Each row has a name. Each piece below is followed by the name of the row it came from, unless a question asks for something else. Each question is about the rows just above it. Places in a row count from 1.

[142  79 157 134  83 161] -> q516
[ 95 122 144 135 130 182] -> q281
[162 131 135 144 158 107] -> q141
Right after [83] comes | [161]
The row with [ 95 122 144 135 130 182] is | q281
[107 158 144 135 131] is which row, read backwards? | q141
Shuffled q516 with one entry gone: [157 134  83 161  79], missing | [142]
Row and place of [162] in the named rows: | q141, 1
Row and place of [158] in the named rows: | q141, 5

[128 129 138 141 132 131 131 111 129 112 133 135 138] : q281
[143 123  76  97 106 143 117 157 142 170 118 131  83] : q976
[112 103 201 103 166 103 149  87 115  91 141 103 186] : q758
[143 123  76  97 106 143 117 123 128 114 128 128 129] : q298
[123 129 141 139 132 120 133 122 124 114 127 139 137] : q382
[128 130 124 134 122 135 122 123 128 114 128 128 125] : q516
[143 123  76  97 106 143 117  82 142 170 118  88  83] : q667
[125 139 151 157 148 115 141  97 129  93 131 147 149] : q338
q667 without one entry, shuffled: [117 170  88 142  76  97 143 123 118 106  82 143]. Gone: | [83]
Which value appears more than once in q758? | [103]

[104 147 141 175 112 132 165 121 108 166] : q382
[ 98 191 166 133  96 159 111 111 114 154] : q758
[164  59  91 113 165  97 142 143 144  94] : q141
Right after [112] comes | [132]
Shuffled q141 with one entry gone: [113 144 143  94  97  91 142  59 164], missing | [165]
[112] is at row and place | q382, 5

[ 95 140 144 132 105  70 107 157  99 126  89 142 115 132 151 126 110 142
 106]  q281
[160 134 155 145 106  79 101 161 104 105  88 105 124 131 148 126  71 129
 105]  q758
[100 140 142 128 109  67 108 154 100 118  91 142 112 133 153 124  85 145
 118]  q338
[ 95 140 144 132 105  70 107 157  99 126  89 142 109 132 151 125  79 138
 120]  q141
[ 88 134 155 145 106  79 101 161 104 139  88 140 124 131 148 126  96 129
 105]  q291
q758 without one entry, shuffled: [161 105 129 126 145 148 131 105 105  88 101 106  71 134  79 160 124 155]. Gone: | [104]
What comes right after [85] in the named rows? | [145]
Which row holds [160 134 155 145 106  79 101 161 104 105  88 105 124 131 148 126  71 129
 105]? | q758
asked: [ 95 140 144 132 105  70 107 157  99 126  89 142 115 132 151 126 110 142
 106] | q281
The value that q758 holds more than once: | [105]

[115 140  74 102] -> q382
[151 133 112 100] -> q291
[151 133  56  79] -> q281
[125 116 103 105] -> q141
[140  99  99  99] -> q667
What comes right after [56] in the named rows? | [79]
What comes right after [115] in the named rows? | [140]
Which value appears more than once in q667? | [99]
asked: [151 133  56  79] | q281
The entry that follows [112]: | [100]
[140 115] is which row, read backwards? | q382
asked: [140  99  99  99] | q667

[123 151 111 170 133 129 156 116 165] : q758
[109 151 111 170 133 129 156 116 165] : q667
[171  86 183 120 103 135  74 148 107] : q141
[ 94  97  95 121  82 164 175 154 151] : q281
[ 99  93  99  79  94 145 105 149  82] : q976
[ 97 122  93  86 114 121 104 138  90] : q338
[109  73 125 108  79  88  78 104 110] : q516
[138] is at row and place | q338, 8
[105] is at row and place | q976, 7

[131 128 129 127 201 150] = q758
[132 130 129 131 200 141] = q291
[129 130 130 127 157 133] = q141
[128 139 136 128 128 130] = q650
[128 130 127 127 148 129] = q281
[128 138 129 128 128 131] = q632
[131 128 129 133 154 154] = q298
[132 130 129 131 200 128] = q516
[128 137 129 129 151 148] = q976
[129 130 130 127 157 134] = q382
[131 165 132 133 130 131] = q667
[128 130 130 129 128 129] = q338
q281 without one entry, shuffled: [128 130 127 129 127]. Gone: | [148]
asked: [129 130 130 127 157 133] | q141
[128 136 139 128] is which row, read backwards? | q650
The row with [132 130 129 131 200 141] is | q291

